Here is a tiny trained network, its code and every weight. The questions are about switching its units off for an input and a target symbol, where a switched-off unit gives its printed mean instead of its output.

import numpy as np


def w(rows, s, z=0):
    codes = np.array(rows[::2]) - 128.0
    scale = np.full(codes.shape[1], s)
    scale[-1] = z or s
    return codes * scale


def f(y):
    return y / 2 * (1 + np.tanh(0.7978845608 * (y + 0.044715 * y**3)))


def softmax(a):
    e = np.exp(a - a.max(-1, keepdims=True))
    return e / e.sum(-1, keepdims=True)


def log_softmax(a):
    a = a - a.max(-1, keepdims=True)
    return a - np.log(np.exp(a).sum(-1, keepdims=True))


def net(x, mask):
    ids = ['Σεζηξπφ'.index(c) for c in x.split()]
    T = len(ids)
    res = E[ids] + P[:T]
    r = res
    for j in range(2):
        rows = slice(2 * j, 2 * j + 2)
        q, k, v = (r @ M[0][rows].T for M in (Q, K, V))
        z = softmax(np.where(np.tri(T) > 0, q @ k.T / 2**0.5, -1e9)) @ v
        o = O[0][rows]
        res = res + np.where(mask[j], z, o[:, -1]) @ o[:, :-1]
    y = f(res @ A[0][:, :-1].T + A[0][:, -1])
    res = res + np.where(mask[2:26], y, B[0][:, -1]) @ B[0][:, :-1]
    return log_softmax(res[-1] @ U[:, :-1].T + U[:, -1])


Q, K, V, O, A, B = {}, {}, {}, {}, {}, {}
E = w([
[56,81,182,84,86,114],'Σ',
[155,76,114,122,141,255],'ε',
[99,154,95,101,89,179],'ζ',
[160,210,143,76,148,120],'η',
[36,82,164,56,123,199],'ξ',
[232,71,201,197,117,100],'π',
[51,148,213,192,117,157],'φ',
],0.019)
P = w([
[182,67,27,109,47,239],'0',
[153,115,111,77,71,205],'1',
[141,130,131,82,95,162],'2',
[103,123,130,89,95,142],'3',
[86,132,138,97,103,114],'4',
[55,129,167,100,135,88],'5',
[53,154,156,118,131,57],'6',
[37,160,143,137,117,43],'7',
[2,148,168,140,133,32],'8',
],0.0082)
Q[0] = w([
[79,125,75,74,187,96],'head 0',
[28,252,224,1,53,155],'head 0',
[131,106,95,182,186,170],'head 1',
[115,178,168,129,102,158],'head 1',
],0.024)
K[0] = w([
[133,65,55,169,112,112],'head 0',
[80,120,188,190,54,4],'head 0',
[130,142,119,128,161,164],'head 1',
[105,135,121,133,120,113],'head 1',
],0.027)
V[0] = w([
[111,215,171,254,158,212],'head 0',
[201,52,151,190,88,75],'head 0',
[235,53,216,155,27,105],'head 1',
[205,87,96,106,164,187],'head 1',
],0.0092)
O[0] = w([
[155,221,190,129,195,208,232],'head 0',
[142,177,141,79,2,153,74],'head 0',
[8,71,170,142,101,103,254],'head 1',
[149,205,122,207,171,48,47],'head 1',
],0.0072,0.0048)
A[0] = w([
[144,132,137,119,124,126,171],'neuron 0',
[253,61,144,131,98,166,9],'neuron 1',
[140,121,104,158,129,129,150],'neuron 2',
[130,106,132,115,142,156,119],'neuron 3',
[142,112,111,110,158,136,7],'neuron 4',
[77,159,129,157,131,121,156],'neuron 5',
[154,94,98,114,138,129,19],'neuron 6',
[125,113,129,147,118,101,39],'neuron 7',
[142,103,106,130,159,140,174],'neuron 8',
[106,157,88,155,142,122,108],'neuron 9',
[111,156,96,131,124,114,89],'neuron 10',
[114,129,101,109,153,133,100],'neuron 11',
[149,147,105,129,150,93,56],'neuron 12',
[134,128,107,102,149,96,67],'neuron 13',
[138,149,155,134,145,116,50],'neuron 14',
[111,134,76,107,122,97,108],'neuron 15',
[145,146,77,109,148,101,69],'neuron 16',
[109,154,108,118,114,115,98],'neuron 17',
[211,92,150,140,113,137,132],'neuron 18',
[111,146,138,116,130,124,2],'neuron 19',
[127,150,128,124,151,136,105],'neuron 20',
[86,143,110,132,146,121,24],'neuron 21',
[185,132,121,133,112,111,95],'neuron 22',
[159,120,142,98,106,151,69],'neuron 23',
],0.024,0.0037)
B[0] = w([
[127,112,118,120,134,161,137],'neuron 0',
[176,222,4,38,150,79,171],'neuron 1',
[129,103,191,108,119,127,150],'neuron 2',
[176,149,81,126,106,136,244],'neuron 3',
[109,190,97,145,105,92,137],'neuron 4',
[164,144,125,103,183,86,255],'neuron 5',
[120,179,113,98,123,152,139],'neuron 6',
[168,194,115,131,160,141,188],'neuron 7',
[109,166,148,176,68,96,166],'neuron 8',
[122,110,198,149,139,109,140],'neuron 9',
[84,100,156,128,131,156,134],'neuron 10',
[169,156,171,153,149,98,159],'neuron 11',
[111,140,46,197,178,119,131],'neuron 12',
[143,135,94,128,96,118,128],'neuron 13',
[132,150,100,125,90,109,194],'neuron 14',
[175,99,152,84,155,140,194],'neuron 15',
[68,51,103,222,122,199,140],'neuron 16',
[71,113,110,148,100,121,165],'neuron 17',
[81,97,173,191,53,186,180],'neuron 18',
[97,98,99,172,108,169,180],'neuron 19',
[149,77,134,139,156,164,215],'neuron 20',
[137,137,138,125,104,155,146],'neuron 21',
[121,151,70,98,160,78,131],'neuron 22',
[114,137,140,128,183,73,181],'neuron 23',
],0.019,0.0072)
U = w([
[192,158,154,127,49,121,134],'Σ',
[166,98,254,169,77,160,111],'ε',
[178,115,191,133,133,74,65],'ζ',
[154,169,175,95,180,157,146],'η',
[167,100,136,144,116,106,56],'ξ',
[215,43,151,96,83,82,253],'π',
[93,161,181,103,127,123,68],'φ',
],0.0073,0.0035)

Each question gives the input, a string of symbols that net reads in full, and the target symbol t.
The units are the heads (2 rows each of Q, K, V and O) and the neurons (one row each of A and B). Each row of codes is followed by its name. A weight is (code - 128) times the scale printed after its matrix; where a second scale follows, it is the last column's (O, A, B and U).
mask holds one flag per unit, heads first, then neurons. A switched-off unit (its flag False) gives its mean, the last column of its rows in O or B, instead of its output. The means were averaged over made-up inputs and are rounded, as every weight is.
A unit's drop is (log p(t) with every unit on - log p(t) with that unit switched off) / (log p(t) with every unit on - log p(t) with every unit switched off).
The circuit of an input: a set's keep is (log p(t) with only the set's units on - log p(t) with every unit switched off) / (log p(t) with every unit on - log p(t) with every unit switched off). Starting from the 12 units with the biggest drops (on a tie, the unit counted first), units are removed one at a time, each time the one whose removal leaves the highest keep (on an exact tie, the one counted first), for as long as the keep stays at least 0.8.
units of the circuit, in order: the units of the circuit, biggest drop first
most important unit: the unit with the biggest drop
top k neurons: the k neurons with the biggest drops, biggest first
heads that matter: for each layer, one digit per head in row order, 1 if its drop is at least 0.15 and else 0, layers parted by /
drop of u: that unit's drop, to one decimal
input φ ξ Σ π, target Σ: heads that matter : 00
input π Σ π π, target ζ: units of the circuit, in order : head 1; neuron 5; neuron 19
input π φ π π, target ζ: units of the circuit, in order : head 1; neuron 5
input π π π ε ζ π, target η: most important unit : head 1
input ε φ π Σ ζ η ε, target ε: units of the circuit, in order : head 1; neuron 9; neuron 1
input ε ζ ξ π ζ ε, target ε: top 2 neurons : neuron 1; neuron 9
input ε φ φ η η φ ζ ε, target ζ: units of the circuit, in order : head 1; neuron 5; neuron 9
input π η φ, target η: units of the circuit, in order : head 0; neuron 5
input ζ η ζ η ε ξ, target Σ: heads that matter : 11
input ζ ξ ε η η ε ζ ε Σ, target π: heads that matter : 11
input π φ ε, target Σ: units of the circuit, in order : neuron 1; neuron 8
input ξ Σ ζ η η Σ ξ Σ φ, target η: units of the circuit, in order : neuron 5; head 0
input ξ ε Σ Σ Σ π ε φ ε, target ζ: top 2 neurons : neuron 18; neuron 5
input π ζ ξ φ π ε ξ ξ, target φ: top 3 neurons : neuron 23; neuron 17; neuron 20
input π ζ ε ζ ζ, target φ: drop of head 0 : 0.9
input π ζ ξ φ ζ, target η: drop of head 1 : 0.0
input φ η π φ φ π ζ, target φ: drop of neuron 23 : 0.3
input φ φ π ζ ε π, target ε: top 2 neurons : neuron 18; neuron 1
input φ φ ζ Σ π φ ε ζ ζ, target η: drop of neuron 8 : 0.1
input ξ π η, target φ: top neuron : neuron 17
